Below is a small trained network, with its code and all its weights. Each question gives an input and a target symbol and asks what happens when units are switched off, that is, made to give their printed mean instead of their output.

import numpy as np


def w(rows, s, z=0):
    codes = np.array(rows[::2]) - 128.0
    scale = np.full(codes.shape[1], s)
    scale[-1] = z or s
    return codes * scale


def norm(h):
    return h / np.sqrt((h * h).mean(-1, keepdims=True) + 1e-5)


def f(y):
    return y / 2 * (1 + np.tanh(0.7978845608 * (y + 0.044715 * y**3)))


def softmax(a):
    e = np.exp(a - a.max(-1, keepdims=True))
    return e / e.sum(-1, keepdims=True)


def log_softmax(a):
    a = a - a.max(-1, keepdims=True)
    return a - np.log(np.exp(a).sum(-1, keepdims=True))


def net(x, mask):
    ids = ['ΘΛΣΩαγζημξπτφ'.index(c) for c in x.split()]
    T = len(ids)
    res = E[ids] + P[:T]
    u = 0
    for l in range(2):
        r = norm(res)
        for j in range(2):
            rows = slice(3 * j, 3 * j + 3)
            q, k, v = (r @ M[l][rows].T for M in (Q, K, V))
            z = softmax(np.where(np.tri(T) > 0, q @ k.T / 3**0.5, -1e9)) @ v
            o = O[l][rows]
            res = res + np.where(mask[u + j], z, o[:, -1]) @ o[:, :-1]
        u += 2
        y = f(norm(res) @ A[l][:, :-1].T + A[l][:, -1])
        res = res + np.where(mask[u : u + 4], y, B[l][:, -1]) @ B[l][:, :-1]
        u += 4
    return log_softmax(norm(res)[-1] @ U[:, :-1].T + U[:, -1])


Q, K, V, O, A, B = {}, {}, {}, {}, {}, {}
E = w([
[72,144,33,118,192,134,147,163,104,71],'Θ',
[159,189,198,146,111,57,70,94,170,194],'Λ',
[212,118,117,127,183,107,77,118,184,75],'Σ',
[157,166,61,160,109,87,41,142,44,181],'Ω',
[119,165,125,124,214,120,172,158,111,177],'α',
[137,115,114,111,65,40,193,84,115,98],'γ',
[70,153,251,121,167,95,120,91,173,70],'ζ',
[154,252,110,111,89,105,118,139,143,76],'η',
[114,94,162,140,139,65,104,224,150,97],'μ',
[147,70,158,137,116,202,150,128,87,163],'ξ',
[196,175,119,224,154,112,164,107,154,105],'π',
[151,202,107,146,189,157,97,20,63,121],'τ',
[84,122,175,215,141,114,83,116,91,102],'φ',
],0.03)
P = w([
[249,165,196,59,200,26,136,122,100,71],'0',
[184,146,206,88,203,72,82,148,21,72],'1',
[163,136,198,117,187,108,97,150,34,86],'2',
[150,148,177,141,167,122,103,148,54,102],'3',
[134,150,162,148,160,129,114,141,70,112],'4',
[131,149,152,165,150,136,123,135,94,118],'5',
[117,148,147,174,144,141,128,134,107,126],'6',
[109,155,142,186,137,149,135,135,121,135],'7',
[99,155,138,196,135,154,142,131,131,139],'8',
[98,149,131,209,126,160,146,126,149,143],'9',
[89,149,128,220,117,159,150,123,163,158],'10',
[89,137,114,234,117,159,157,116,176,166],'11',
[82,138,114,242,117,161,160,117,193,175],'12',
],0.012)
Q[0] = w([
[169,171,137,153,183,106,101,148,115,92],'0.h0',
[136,111,142,197,177,84,175,185,110,111],'0.h0',
[160,128,100,92,105,132,150,185,142,155],'0.h0',
[186,139,79,18,39,198,119,71,173,155],'0.h1',
[128,189,99,100,169,152,79,42,136,218],'0.h1',
[183,120,255,228,91,157,130,76,76,157],'0.h1',
],0.0097)
K[0] = w([
[117,152,101,107,127,82,111,112,156,112],'0.h0',
[139,124,103,161,199,99,119,170,168,166],'0.h0',
[173,123,105,64,124,124,135,190,131,175],'0.h0',
[180,138,96,49,4,207,97,64,146,107],'0.h1',
[145,243,132,124,145,175,94,132,96,214],'0.h1',
[192,71,232,213,79,157,131,1,97,164],'0.h1',
],0.0082)
V[0] = w([
[125,132,157,139,90,179,116,145,169,97],'0.h0',
[183,175,137,79,111,255,107,186,154,144],'0.h0',
[114,237,69,85,100,53,100,109,155,81],'0.h0',
[58,149,165,86,125,154,153,126,106,128],'0.h1',
[115,144,151,202,80,199,115,193,200,181],'0.h1',
[85,55,129,238,184,170,111,115,206,190],'0.h1',
],0.0066)
O[0] = w([
[99,121,94,140,144,131,94,133,134,147,104],'0.h0',
[184,253,111,122,138,168,163,152,182,186,98],'0.h0',
[161,66,246,115,254,169,95,163,55,137,254],'0.h0',
[136,112,162,119,161,116,107,75,156,132,116],'0.h1',
[206,157,172,94,162,158,68,154,73,127,65],'0.h1',
[157,138,141,49,167,97,103,149,65,99,17],'0.h1',
],0.007,0.0047)
A[0] = w([
[12,42,109,157,47,126,64,138,171,112,3],'0.n0',
[162,180,4,71,136,110,148,114,130,111,139],'0.n1',
[121,125,67,88,139,133,61,160,63,160,121],'0.n2',
[140,165,115,57,74,55,145,131,113,81,155],'0.n3',
],0.011,0.0039)
B[0] = w([
[123,114,62,233,88,153,196,90,244,217,168],'0.n0',
[83,77,181,142,181,173,131,146,79,91,180],'0.n1',
[162,166,134,131,125,21,137,130,52,31,186],'0.n2',
[171,63,213,107,195,72,74,124,28,93,254],'0.n3',
],0.011,0.003)
Q[1] = w([
[113,188,115,252,114,159,131,149,121,107],'1.h0',
[82,96,213,89,190,117,37,138,105,102],'1.h0',
[125,197,170,179,115,160,182,145,166,116],'1.h0',
[64,182,74,128,78,119,146,169,240,165],'1.h1',
[174,186,97,200,129,166,230,83,121,98],'1.h1',
[198,87,66,159,167,146,155,138,171,99],'1.h1',
],0.013)
K[1] = w([
[100,169,95,187,144,148,45,162,96,143],'1.h0',
[82,132,156,145,180,63,103,109,186,69],'1.h0',
[119,171,165,142,190,174,93,190,149,165],'1.h0',
[118,181,145,149,50,147,122,188,247,84],'1.h1',
[180,166,162,193,151,129,160,117,97,88],'1.h1',
[213,98,66,121,184,127,155,138,124,83],'1.h1',
],0.014)
V[1] = w([
[138,125,159,80,120,149,105,138,49,129],'1.h0',
[182,198,87,85,186,213,74,177,65,160],'1.h0',
[115,129,87,156,137,146,165,108,104,164],'1.h0',
[186,85,208,123,202,121,25,174,189,2],'1.h1',
[97,111,116,127,187,93,117,126,154,115],'1.h1',
[141,76,201,119,202,77,176,110,71,130],'1.h1',
],0.0054)
O[1] = w([
[84,82,149,106,99,131,49,150,186,147,158],'1.h0',
[45,45,73,164,67,41,143,65,132,99,132],'1.h0',
[165,143,97,191,174,125,109,149,193,179,95],'1.h0',
[73,115,56,182,2,203,180,81,146,180,241],'1.h1',
[118,188,99,128,148,90,125,102,126,180,126],'1.h1',
[64,122,82,211,115,192,33,205,145,187,255],'1.h1',
],0.005,0.0069)
A[1] = w([
[44,218,36,114,19,140,160,104,220,133,56],'1.n0',
[150,132,155,2,206,244,212,135,6,62,3],'1.n1',
[193,180,147,82,143,68,213,56,188,103,138],'1.n2',
[95,238,90,144,106,135,26,134,186,69,147],'1.n3',
],0.0076,0.0058)
B[1] = w([
[250,165,140,119,132,147,180,143,144,91,169],'1.n0',
[187,124,173,140,119,157,126,147,85,111,154],'1.n1',
[136,136,160,165,147,109,117,144,112,107,142],'1.n2',
[101,88,125,177,164,106,113,120,110,150,253],'1.n3',
],0.02,0.0067)
U = w([
[78,92,98,94,139,165,147,159,107,36,41],'Θ',
[159,148,174,84,111,94,75,128,158,195,44],'Λ',
[162,48,95,87,179,139,75,120,183,117,89],'Σ',
[150,149,68,90,93,78,69,147,95,121,69],'Ω',
[121,118,135,84,184,125,172,174,113,191,24],'α',
[123,50,155,99,110,74,188,101,112,128,40],'γ',
[65,142,193,71,113,155,124,117,172,69,132],'ζ',
[154,99,197,134,194,116,98,156,94,108,249],'η',
[117,101,150,101,97,106,105,253,173,111,38],'μ',
[146,97,151,82,78,199,125,151,107,146,172],'ξ',
[154,182,92,172,94,130,161,132,169,117,135],'π',
[122,136,127,85,157,162,116,22,86,118,1],'τ',
[33,98,85,166,96,128,111,118,126,171,176],'φ',
],0.012,0.0054)

Each question gives the input, a string of symbols that net reads in full, and the target symbol t.
The units are the heads (3 rows each of Q, K, V and O) and the neurons (one row each of A and B). Each row of codes is followed by its name. A weight is (code - 128) times the scale printed after its matrix; where a second scale follows, it is the last column's (O, A, B and U).
mask holds one flag per unit, layer by layer, with each layer's heads first. A switched-off unit (its flag False) gives its mean, the last column of its rows in O or B, instead of its output. The means were averaged over made-up inputs and are rounded, as every weight is.
A unit's drop is (log p(t) with every unit on - log p(t) with that unit switched off) / (log p(t) with every unit on - log p(t) with every unit switched off).
The circuit of an input: a set's keep is (log p(t) with only the set's units on - log p(t) with every unit switched off) / (log p(t) with every unit on - log p(t) with every unit switched off). Starting from all 12 units, units are removed one at a time, each time the one whose removal leaves the highest keep (on an exact tie, the one counted first), for as long as the keep stays at least 0.8.
circuit, biggest first: the units of the circuit, biggest drop first
k most important neurons: the k neurons with the biggest drops, biggest first
top k neurons in layer l: the k neurons of layer l with the biggest drops, biggest first
which heads matter: for each layer, one digit per head in row order, 1 if its drop is at least 0.15 and else 0, layers parted by /
input μ α α, target α: circuit, biggest first	[0.n3; 1.n3; 0.h0]
input η η η ξ π ξ φ γ ξ μ ξ Θ, target η: circuit, biggest first	[0.h1; 0.n1]
input η α ξ, target ξ: circuit, biggest first	[1.n3; 0.h0]
input η ξ η π ξ α η α, target φ: 4 most important neurons	[0.n3; 1.n0; 1.n1; 1.n2]
input Σ ξ Σ η Σ Θ γ Σ π τ α τ Σ, target π: which heads matter	00 / 01
input μ γ η Σ φ η η η τ Σ, target φ: which heads matter	10 / 01
input Ω Λ α ξ Θ γ μ α, target φ: which heads matter	10 / 10
input α γ φ η γ η Ω Ω α Θ η γ, target π: which heads matter	01 / 00
input ξ ζ ξ η η Θ, target η: circuit, biggest first	[1.n1; 0.h0]
input ξ α π η η φ α η ξ Σ η, target η: which heads matter	00 / 01
input π φ τ π τ φ, target φ: which heads matter	10 / 00
input μ Λ Θ ξ ξ μ μ γ ξ η η α ξ, target π: which heads matter	10 / 00
input γ π ξ μ ξ η Σ μ, target φ: which heads matter	11 / 01
input γ φ ξ α τ η ξ, target φ: circuit, biggest first	[0.h0]
input γ η γ η α η ξ Θ τ ξ η ξ γ, target π: circuit, biggest first	[0.h0]
input η ξ Σ, target Σ: top 3 neurons in layer 0	[0.n3; 0.n2; 0.n1]
input Ω ξ η μ α ξ Σ τ ξ γ, target η: which heads matter	00 / 11
input ξ η ξ α, target α: which heads matter	11 / 10
input μ α π, target π: circuit, biggest first	[1.n3; 0.n3]
input Σ ξ ξ, target ξ: circuit, biggest first	[0.h0]
input Ω γ φ, target φ: top 3 neurons in layer 0	[0.n3; 0.n0; 0.n2]
input φ γ μ, target μ: circuit, biggest first	[1.n3; 0.n0; 0.h0]
input η Σ η Σ, target φ: which heads matter	11 / 01
input Θ φ μ, target μ: which heads matter	00 / 00
input γ η η ξ π Σ γ ξ Λ μ ζ ξ, target π: 3 most important neurons	[0.n3; 1.n0; 0.n1]
input ξ Σ Λ ζ, target ζ: circuit, biggest first	[1.n3; 1.n1; 0.n3]
input γ τ η Ω η ξ η Ω ξ π π Ω, target Ω: circuit, biggest first	[0.n2]
input φ η γ η μ η γ, target φ: which heads matter	01 / 00
input φ γ ζ, target ζ: which heads matter	00 / 00
input η Ω γ ξ η, target φ: top 2 neurons in layer 1	[1.n0; 1.n3]
